[[117 117 119 136 132]
 [122 105 126 130 126]
 [126 134 115 125 138]] ==> 132, 126

[112 130 158 115] ==> 115, 112

[133 108 102 129 115 134 136] ==> 136, 133

[115 105 150 123 145 107] ==> 107, 115

[137 153 132 115] ==> 115, 137

[116 126 114 128 130 100 122] ==> 122, 116

[103 134 128 119 130 144 138] ==> 138, 103

[115 116 130 133 118 103] ==> 103, 115
---
array([ 98, 129, 135, 135, 137]) | 135

array([[123, 124, 132, 111, 137],
       [134, 123, 121, 131, 157],
       [113, 120, 126, 114, 142]]) | 121

array([135, 106, 117, 130, 131, 125, 105]) | 130

array([134, 101, 124, 108, 123, 127, 133]) | 108

array([112, 118, 104, 119, 120]) | 104

array([110, 138, 137, 103, 124, 141, 109]) | 103

array([139, 105, 133, 136, 131]) | 133

array([[132, 108, 137, 125, 112],
       [113, 119, 137, 120, 126],
       [123, 106,  99, 126, 100]]) | 137
---
[[115 106 126 116 152 147]
 [108 152 151 150 114 108]
 [107 139 118 151 146 148]] out 114

[[133 122 132 129 117]
 [107 120 121 128 136]] out 129

[[115 122 129 135 140]
 [120 150 124 132 119]] out 135

[[147 126 124 102 118 122 105]
 [113 137 128 141 130 127 129]] out 122

[[118 120 126 146 124 118]
 [103 124 131 114 130 117]] out 124

[[139 155 136 138 117]
 [140 128 134 135 132]] out 138

[[118 143 141 130 127 125 115]
 [135 126 118 148 109 124 107]
 [128 128 127 130 127 127 129]] out 124

[[110 142 129 117 135]
 [115 154 129 103 130]
 [132 127 130 133 125]] out 103
---
[[122 128 125 129 130 126]
 [153 129 125 123 133 129]] Out: 133

[111 104 103 111 128 122] Out: 128

[114 151 123 105] Out: 123

[116 141 127 148 149] Out: 148

[138 151 154 142 112 146] Out: 112

[[118 127 118 115 119]
 [127 138 131 122 135]
 [117 124 104 127 129]] Out: 127

[105 123 136 157 158 106] Out: 158
---
[[109 117 102 146 106 140]
 [146 125 128 134 125 136]
 [136 129 130 134 135 126]]
129

[139 143 152 153 149 125 117]
143

[130 120 102 143]
120

[130 127 138 155 131 132]
127

[[117 128 151 132]
 [125 135 127 129]]
135

[[115 150 124 135 135 124 151]
 [129 128 133 104 138 117 115]
 [114 126 128 128 118 122 143]]
126
---
Input: [153 110 109 119 118 142]
Output: 118

Input:
[[103 113 107 132]
 [154 118 147 113]
 [123 132 121 125]]
Output: 121

Input:
[[125 122 132 130 139 121 146]
 [146 145 154 123 120 149 131]]
Output: 149

Input: [151 133 110 146 152]
Output: 146

Input: [125 112 129 133 150 103]
Output: 150

Input:
[[101 127 127 133 133]
 [121 130 126 129 113]
 [158 129 131 127 122]]
Output: 127
---
[[130 127 125 125]
 [119 117 129 145]
 [128  99 131 103]]: 130

[[107 123 132 152 111 137 147]
 [116 134 127 151 138 117 143]
 [126 124 127 117 114 139 127]]: 107

[[129 128 133 119 142]
 [131 127 135 107 156]
 [134 137 125 124 135]]: 129

[[147 108 118 123 147 104]
 [110 107 129 116 150 117]
 [158 136 145 139 127 116]]: 147

[[104 116 114 137 138 123]
 [101 125 114 126 122 119]
 [119 111 125 131 115 130]]: 104

[[119 141 128 131]
 [152 116 145 114]
 [142 120 150 117]]: 119

[[105 100 157 123 116]
 [108 150 144 122 115]
 [108 128 154 124 117]]: 105

[[101 124 116 125]
 [150 120 119 125]
 [124 125 145 130]]: 101

[[121 146 150 116 146]
 [118 148 151 120 149]
 [155 114 110 137 138]]: 121
---
((139, 124, 126, 124), (149, 136, 117, 100), (122, 116, 136, 152)) gives 139
((108, 117, 138, 128, 128, 133, 132), (102, 122, 122, 154, 128, 134, 150)) gives 108
(149, 148, 156, 151, 153, 113) gives 149
(154, 126, 112, 122, 117) gives 154
((122, 110, 118, 137), (141, 113, 122, 128), (136, 100, 122, 151)) gives 122
((120, 112, 134, 120, 115, 110), (146, 146, 134, 144, 145, 153), (127, 127, 124, 126, 130, 127)) gives 120
---
[151 139 105 142] gives 105
[120 120 157 126 127 129 140] gives 129
[148 102 150 146] gives 150
[131 153 116  99] gives 116
[112 107 122 142 122 152 130] gives 152
[150 107 122 145 118 135 148] gives 135
---
[139 116 129 150 138 132 152] >> 139
[154 104 103 111 152] >> 154
[121 154 117 110] >> 121
[110 106 136 140 116 128 139] >> 110
[150 133 116 125] >> 150
[147 116 104 128] >> 147
---
[157 116 133 120] result: 133
[111 120 123 126 105 128] result: 120
[126 132 127 153 140 150] result: 132
[143 132 148 156 121] result: 143
[137 146 140 152 109] result: 140
[141 120 132 130 105 123 132] result: 123
[ 99 129 121 114] result: 121
